Here is a tiny trained network, its code and every weight. The questions are about switching its units off for an input and a class, where a switched-off unit gives its printed mean instead of its output.

import numpy as np


def w(rows, s, z=0):
    codes = np.array(rows[::2]) - 128.0
    scale = np.full(codes.shape[1], s)
    scale[-1] = z or s
    return codes * scale


def norm(h):
    return h / np.sqrt((h * h).mean(-1, keepdims=True) + 1e-5)


def f(y):
    return y / 2 * (1 + np.tanh(0.7978845608 * (y + 0.044715 * y**3)))


def log_softmax(a):
    a = a - a.max(-1, keepdims=True)
    return a - np.log(np.exp(a).sum(-1, keepdims=True))


def net(x, mask):
    res = np.array(x, float).reshape(1, 6) / 4 @ E
    u = 0
    for l in range(2):
        y = f(norm(res) @ A[l][:, :-1].T + A[l][:, -1])
        res = res + np.where(mask[u : u + 16], y, B[l][:, -1]) @ B[l][:, :-1]
        u += 16
    return log_softmax(norm(res)[-1] @ U[:, :-1].T + U[:, -1])


A, B = {}, {}
E = w([
[126,128,125,128,128],'x0',
[74,170,100,144,244],'x1',
[129,131,114,122,125],'x2',
[169,39,71,254,149],'x3',
[123,221,151,225,72],'x4',
[131,127,135,130,131],'x5',
],0.0057)
A[0] = w([
[181,89,85,197,129,178],'L0N0',
[138,143,176,91,95,133],'L0N1',
[68,220,135,96,216,65],'L0N2',
[48,126,127,150,119,188],'L0N3',
[113,195,98,152,253,255],'L0N4',
[142,142,122,124,96,192],'L0N5',
[123,224,141,204,91,254],'L0N6',
[50,83,157,101,125,122],'L0N7',
[118,70,82,137,30,251],'L0N8',
[134,141,107,137,74,110],'L0N9',
[165,204,145,148,143,97],'L0N10',
[69,126,99,178,185,29],'L0N11',
[149,152,129,150,205,125],'L0N12',
[121,207,107,185,95,207],'L0N13',
[109,130,194,97,154,158],'L0N14',
[69,177,121,153,216,231],'L0N15',
],0.012,0.0044)
B[0] = w([
[87,52,140,255,154,221],'L0N0',
[179,161,92,109,86,176],'L0N1',
[60,43,205,90,215,208],'L0N2',
[218,146,147,104,195,153],'L0N3',
[92,127,78,103,85,254],'L0N4',
[185,136,110,130,188,161],'L0N5',
[124,94,203,110,14,246],'L0N6',
[138,154,145,95,126,149],'L0N7',
[109,158,169,113,207,230],'L0N8',
[161,155,138,211,104,146],'L0N9',
[95,55,114,71,84,151],'L0N10',
[190,147,133,187,34,160],'L0N11',
[134,154,84,118,45,162],'L0N12',
[63,122,204,112,101,208],'L0N13',
[108,173,110,108,177,167],'L0N14',
[103,116,66,117,155,228],'L0N15',
],0.0074,0.0083)
A[1] = w([
[73,143,231,107,119,154],'L1N0',
[165,103,158,109,69,148],'L1N1',
[110,114,141,145,60,41],'L1N2',
[197,177,119,79,160,11],'L1N3',
[163,25,82,68,94,161],'L1N4',
[219,137,136,100,101,46],'L1N5',
[125,104,180,170,155,68],'L1N6',
[124,92,54,154,61,99],'L1N7',
[152,179,109,42,209,163],'L1N8',
[148,88,126,157,198,3],'L1N9',
[160,100,11,230,129,148],'L1N10',
[210,195,175,66,125,140],'L1N11',
[112,66,142,150,45,38],'L1N12',
[143,80,43,143,227,181],'L1N13',
[110,103,162,155,114,114],'L1N14',
[90,178,146,106,160,116],'L1N15',
],0.012,0.0036)
B[1] = w([
[216,117,107,116,98,254],'L1N0',
[174,144,126,132,188,176],'L1N1',
[133,120,46,144,169,161],'L1N2',
[84,201,126,240,181,160],'L1N3',
[157,172,158,156,123,192],'L1N4',
[57,133,136,102,113,146],'L1N5',
[120,97,163,123,146,163],'L1N6',
[192,156,32,184,80,171],'L1N7',
[90,139,84,254,166,241],'L1N8',
[127,53,155,55,187,149],'L1N9',
[185,191,134,42,56,232],'L1N10',
[142,233,188,116,154,220],'L1N11',
[70,161,112,148,199,196],'L1N12',
[211,148,99,43,153,235],'L1N13',
[91,141,70,120,153,172],'L1N14',
[76,75,81,174,47,158],'L1N15',
],0.0086,0.0069)
U = w([
[114,236,147,169,222,198],'0',
[225,47,151,69,248,44],'1',
[53,131,43,68,230,149],'2',
[234,143,52,61,112,206],'3',
[185,208,225,61,85,138],'4',
[157,62,215,213,147,151],'5',
[39,93,159,15,75,106],'6',
[83,114,48,207,46,2],'7',
],0.017,0.003)

Each question gives the input, the list of numbers given to net, and the class t.
The units are the neurons (one row each of A and B). Each row of codes is followed by its name. A weight is (code - 128) times the scale printed after its matrix; where a second scale follows, it is the last column's (A, B and U).
mask holds one flag per neuron, layer by layer. A switched-off neuron (its flag False) gives its mean, the last column of its row in B, instead of its output. The means were averaged over made-up inputs and are rounded, as every weight is.
A unit's drop is (log p(t) with every unit on - log p(t) with that unit switched off) / (log p(t) with every unit on - log p(t) with every unit switched off).
The circuit of an input: a set's keep is (log p(t) with only the set's units on - log p(t) with every unit switched off) / (log p(t) with every unit on - log p(t) with every unit switched off). Starting from the 12 units with the biggest drops (on a tie, the unit counted first), units are removed one at a time, each time the one whose removal leaves the highest keep (on an exact tie, the one counted first), for as long as the keep stays at least 0.8.
units of the circuit, in order: the units of the circuit, biggest drop first
unit that matters most: the unit with the biggest drop
top k neurons: the k neurons with the biggest drops, biggest first
top k neurons in layer l: the k neurons of layer l with the biggest drops, biggest first
drop of u: that unit's drop, to one decimal
input [-1,8,4,-3,0,-2], class 2: top 3 neurons => (L0N15, L0N2, L0N6)
input [-7,2,6,1,-7,-5], class 3: top 2 neurons => (L0N2, L0N8)
input [-7,-5,3,-8,-3,2], class 0: unit that matters most => L0N6
input [-3,-6,1,6,-3,-6], class 1: top 2 neurons in layer 0 => (L0N8, L0N6)
input [-6,5,-8,6,-1,-6], class 3: top 2 neurons => (L1N10, L0N6)
input [4,0,2,5,-2,3], class 1: top 4 neurons in layer 0 => (L0N0, L0N8, L0N4, L0N1)
input [0,-8,-5,3,-3,3], class 1: top 2 neurons in layer 0 => (L0N8, L0N6)
input [2,1,7,-6,8,2], class 6: top 3 neurons => (L0N13, L0N10, L0N2)
input [-3,-8,2,1,7,-5], class 5: top 2 neurons => (L1N10, L1N13)
input [6,1,-6,4,-8,7], class 3: top 2 neurons in layer 0 => (L0N2, L0N13)
input [-6,4,-7,6,0,-6], class 3: top 2 neurons => (L1N10, L0N6)
input [4,3,-8,-5,0,-2], class 2: top 2 neurons in layer 1 => (L1N8, L1N10)
input [4,5,-2,0,5,-4], class 6: drop of L0N13 => 0.2
input [7,-1,-6,7,-3,-5], class 1: drop of L1N9 => 0.1
input [-5,6,7,7,0,6], class 3: units of the circuit, in order => (L1N10)
input [3,-1,2,-7,-1,3], class 0: drop of L1N8 => 0.2
